Below are the code and all the weights of a small trained network. Each question names an input and a class and asks about switching units off, where a switched-off unit gives its printed mean instead of its output.

import numpy as np


def w(rows, s, z=0):
    codes = np.array(rows[::2]) - 128.0
    scale = np.full(codes.shape[1], s)
    scale[-1] = z or s
    return codes * scale


def norm(h):
    return h / np.sqrt((h * h).mean(-1, keepdims=True) + 1e-5)


def f(y):
    return np.maximum(y, 0)


def log_softmax(a):
    a = a - a.max(-1, keepdims=True)
    return a - np.log(np.exp(a).sum(-1, keepdims=True))


def net(x, mask):
    res = np.array(x, float).reshape(1, 8) / 4 @ E
    u = 0
    for l in range(3):
        y = f(norm(res) @ A[l][:, :-1].T + A[l][:, -1])
        res = res + np.where(mask[u : u + 4], y, B[l][:, -1]) @ B[l][:, :-1]
        u += 4
    return log_softmax(norm(res)[-1] @ U[:, :-1].T + U[:, -1])


A, B = {}, {}
E = w([
[136,114,124,107,142,124,129,134],'x0',
[169,30,46,151,35,241,108,90],'x1',
[144,173,129,139,120,161,90,125],'x2',
[229,206,53,214,144,139,225,235],'x3',
[140,172,129,151,116,164,84,131],'x4',
[163,140,126,131,136,107,155,72],'x5',
[187,119,124,138,2,33,29,131],'x6',
[139,160,143,174,103,134,128,99],'x7',
],0.0065)
A[0] = w([
[187,124,96,112,49,85,126,160,250],'L0N1',
[120,112,159,65,106,112,91,88,78],'L0N2',
[86,139,90,171,255,239,188,107,50],'L0N3',
[212,80,63,145,100,202,181,146,98],'L0N4',
],0.0092,0.0017)
B[0] = w([
[164,98,196,125,51,76,62,201,222],'L0N1',
[233,189,123,252,120,149,89,124,197],'L0N2',
[217,78,243,96,2,89,110,174,254],'L0N3',
[52,142,31,126,162,123,156,147,240],'L0N4',
],0.0078,0.0076)
A[1] = w([
[92,106,82,107,85,205,136,73,31],'L1N1',
[121,109,185,101,161,255,214,107,77],'L1N2',
[67,45,172,125,155,161,40,13,2],'L1N3',
[114,85,77,159,119,162,142,129,60],'L1N4',
],0.014,0.0018)
B[1] = w([
[88,67,96,155,199,95,108,97,189],'L1N1',
[165,161,130,176,5,33,15,131,185],'L1N2',
[179,187,76,83,98,218,204,161,254],'L1N3',
[93,160,173,122,172,158,131,75,185],'L1N4',
],0.013,0.008)
A[2] = w([
[62,230,225,92,239,79,138,144,29],'L2N1',
[183,218,82,132,146,181,145,121,67],'L2N2',
[168,145,82,226,237,110,206,249,11],'L2N3',
[95,18,31,148,122,205,84,71,254],'L2N4',
],0.012,0.00056)
B[2] = w([
[9,33,85,183,195,92,64,32,190],'L2N1',
[92,108,113,107,180,120,197,179,253],'L2N2',
[147,164,102,73,144,246,173,92,219],'L2N3',
[63,127,191,145,223,60,115,74,251],'L2N4',
],0.011,0.0072)
U = w([
[144,79,158,137,2,62,82,169,225],'0',
[116,146,69,98,120,196,219,163,181],'1',
[20,67,114,154,171,92,115,68,2],'2',
],0.0097,0.00084)

Each question gives the input, the list of numbers given to net, and the class t.
The units are the neurons (one row each of A and B). Each row of codes is followed by its name. A weight is (code - 128) times the scale printed after its matrix; where a second scale follows, it is the last column's (A, B and U).
mask holds one flag per neuron, layer by layer. A switched-off neuron (its flag False) gives its mean, the last column of its row in B, instead of its output. The means were averaged over made-up inputs and are rounded, as every weight is.
A unit's drop is (log p(t) with every unit on - log p(t) with that unit switched off) / (log p(t) with every unit on - log p(t) with every unit switched off).
The circuit of an input: a set's keep is (log p(t) with only the set's units on - log p(t) with every unit switched off) / (log p(t) with every unit on - log p(t) with every unit switched off). Starting from all 12 units, units are removed one at a time, each time the one whose removal leaves the highest keep (on an exact tie, the one counted first), for as long as the keep stays at least 0.8.
circuit, biggest first: the units of the circuit, biggest drop first
k most important neurons: the k neurons with the biggest drops, biggest first
top k neurons in layer l: the k neurons of layer l with the biggest drops, biggest first
drop when u is switched off: that unit's drop, to one decimal
input [1,-5,0,-8,8,-8,0,6], class 1: circuit, biggest first -> (L1N3)
input [-8,8,-7,-6,4,-5,6,6], class 2: circuit, biggest first -> (L0N3, L2N4)
input [-5,8,-4,2,-6,-6,6,-5], class 2: 2 most important neurons -> (L0N3, L0N4)
input [-7,8,0,2,1,-7,7,-4], class 2: circuit, biggest first -> (L0N3, L2N4)
input [-8,5,-3,-1,-7,6,4,0], class 2: 4 most important neurons -> (L0N3, L1N2, L0N4, L2N4)
input [0,1,-5,-6,-7,0,5,-5], class 1: circuit, biggest first -> (L1N3, L0N3)
input [7,-8,-2,1,-2,7,6,0], class 2: 2 most important neurons -> (L2N1, L0N3)
input [1,7,-4,-7,7,-8,0,-4], class 1: 3 most important neurons -> (L1N3, L0N4, L2N1)
input [6,1,0,-5,-5,8,3,-6], class 1: 2 most important neurons -> (L0N3, L1N3)
input [8,3,7,-8,4,-1,-6,-5], class 1: 2 most important neurons -> (L1N3, L2N2)
input [4,7,-2,3,3,7,4,4], class 2: 2 most important neurons -> (L0N4, L0N3)
input [-2,4,3,-1,-7,4,-3,-5], class 2: 3 most important neurons -> (L0N4, L1N1, L2N4)
input [-4,-5,6,-2,0,2,-5,-4], class 0: top 2 neurons in layer 0 -> (L0N1, L0N4)
input [-5,6,-7,-3,6,4,5,3], class 2: circuit, biggest first -> (L0N3)
input [-8,2,2,-5,8,-2,-1,1], class 1: 2 most important neurons -> (L1N3, L0N4)
input [-4,4,-7,-8,0,8,-8,2], class 0: 2 most important neurons -> (L1N2, L0N3)
input [-3,-5,-3,-7,-1,-2,5,3], class 1: 2 most important neurons -> (L1N3, L0N3)
input [5,8,3,1,7,3,5,-3], class 2: top 2 neurons in layer 0 -> (L0N3, L0N4)
input [8,8,-3,4,-7,-3,-2,8], class 2: 2 most important neurons -> (L2N4, L1N3)
input [-1,1,-3,1,-1,7,-2,5], class 0: top 2 neurons in layer 2 -> (L2N3, L2N2)
input [-1,-4,7,-1,1,0,-4,7], class 0: top neuron in layer 0 -> (L0N4)
input [-1,2,-4,-5,2,-5,-3,-5], class 1: drop when L1N3 is switched off -> 3.0
input [-2,2,-5,-7,3,-8,2,-3], class 1: drop when L1N3 is switched off -> 1.4
input [0,7,4,2,4,-5,4,8], class 2: drop when L0N3 is switched off -> 0.6
